Below is a small trained network, with its code and all its weights. Each question gives an input and a class and asks what happens when units are switched off, that is, made to give their printed mean instead of their output.

import numpy as np


def w(rows, s, z=0):
    codes = np.array(rows[::2]) - 128.0
    scale = np.full(codes.shape[1], s)
    scale[-1] = z or s
    return codes * scale


def f(y):
    return np.maximum(y, 0)


def log_softmax(a):
    a = a - a.max(-1, keepdims=True)
    return a - np.log(np.exp(a).sum(-1, keepdims=True))


def net(x, mask):
    res = np.array(x, float).reshape(1, 6) / 4 @ E
    y = f(res @ A[0][:, :-1].T + A[0][:, -1])
    res = res + np.where(mask, y, B[0][:, -1]) @ B[0][:, :-1]
    return log_softmax(res[-1] @ U[:, :-1].T + U[:, -1])


A, B = {}, {}
E = w([
[216,223,79,134,117,78],'x0',
[128,142,148,142,165,161],'x1',
[192,51,255,191,3,190],'x2',
[180,175,130,168,161,143],'x3',
[216,73,187,202,206,71],'x4',
[62,69,184,99,98,119],'x5',
],0.0071)
A[0] = w([
[105,123,59,159,161,130,5],'N0',
[105,79,81,90,108,108,66],'N1',
[73,166,118,55,166,67,5],'N2',
[100,118,174,117,172,133,115],'N3',
[201,128,173,124,83,220,83],'N4',
[107,197,101,71,131,141,9],'N5',
[98,97,79,81,233,129,125],'N6',
[96,134,141,71,126,127,91],'N7',
[122,103,160,199,158,28,130],'N8',
[139,168,161,111,151,131,16],'N9',
[90,184,107,123,62,155,229],'N10',
[104,127,104,87,170,81,38],'N11',
[152,100,139,143,82,154,32],'N12',
[251,78,135,147,205,101,15],'N13',
[104,178,130,179,103,122,194],'N14',
],0.011,0.0022)
B[0] = w([
[113,120,156,166,136,100,167],'N0',
[127,209,112,117,155,156,175],'N1',
[75,193,203,194,151,100,212],'N2',
[163,144,181,147,118,126,164],'N3',
[82,157,102,202,112,70,255],'N4',
[147,110,191,78,99,98,192],'N5',
[135,198,227,170,37,130,225],'N6',
[138,163,128,148,172,172,174],'N7',
[159,133,198,30,255,158,197],'N8',
[30,99,121,187,137,104,137],'N9',
[202,62,89,37,185,198,222],'N10',
[171,165,112,166,55,69,184],'N11',
[89,156,103,167,70,88,197],'N12',
[69,134,184,90,145,166,225],'N13',
[75,117,154,98,142,215,163],'N14',
],0.0069,0.0081)
U = w([
[112,139,122,74,90,134,253],'0',
[107,152,120,153,40,68,45],'1',
[119,122,124,2,132,158,64],'2',
],0.009,0.0026)

Each question gives the input, the list of numbers given to net, and the class t.
The units are the neurons (one row each of A and B). Each row of codes is followed by its name. A weight is (code - 128) times the scale printed after its matrix; where a second scale follows, it is the last column's (A, B and U).
mask holds one flag per neuron, in row order. A switched-off neuron (its flag False) gives its mean, the last column of its row in B, instead of its output. The means were averaged over made-up inputs and are rounded, as every weight is.
A unit's drop is (log p(t) with every unit on - log p(t) with that unit switched off) / (log p(t) with every unit on - log p(t) with every unit switched off).
The circuit of an input: a set's keep is (log p(t) with only the set's units on - log p(t) with every unit switched off) / (log p(t) with every unit on - log p(t) with every unit switched off). Starting from the 12 units with the biggest drops (on a tie, the unit counted first), units are removed one at a time, each time the one whose removal leaves the highest keep (on an exact tie, the one counted first), for as long as the keep stays at least 0.8.
units of the circuit, in order: the units of the circuit, biggest drop first
most important unit: the unit with the biggest drop
top k neurons: the k neurons with the biggest drops, biggest first
drop of u: that unit's drop, to one decimal
input [7,-3,0,0,7,4], class 2: most important unit	N8
input [-1,8,-6,0,2,8], class 1: units of the circuit, in order	N6; N10
input [-4,-3,0,5,6,3], class 2: units of the circuit, in order	N8; N4
input [-8,-5,4,-1,7,-8], class 2: top 2 neurons	N8; N13
input [7,-1,-2,-3,-8,-3], class 2: top 2 neurons	N10; N4
input [5,-5,0,0,-6,4], class 2: units of the circuit, in order	N10; N4
input [-3,7,1,-2,7,-2], class 2: top 2 neurons	N8; N13
input [-3,-6,-8,4,3,-6], class 1: units of the circuit, in order	N6; N11
input [5,-1,0,1,8,-3], class 2: units of the circuit, in order	N8; N13
input [6,-8,-2,-2,-6,2], class 2: top 2 neurons	N10; N4
input [2,2,3,-2,-5,-4], class 2: top 2 neurons	N10; N6
input [-6,-8,-6,4,0,-1], class 1: drop of N5	0.0
input [7,1,-8,6,1,-3], class 1: drop of N6	0.2
input [2,-6,-8,4,-7,-4], class 1: units of the circuit, in order	N2
input [0,8,-8,-6,-8,2], class 1: drop of N8	0.2
input [-5,0,-1,-4,8,-7], class 2: drop of N10	-0.1
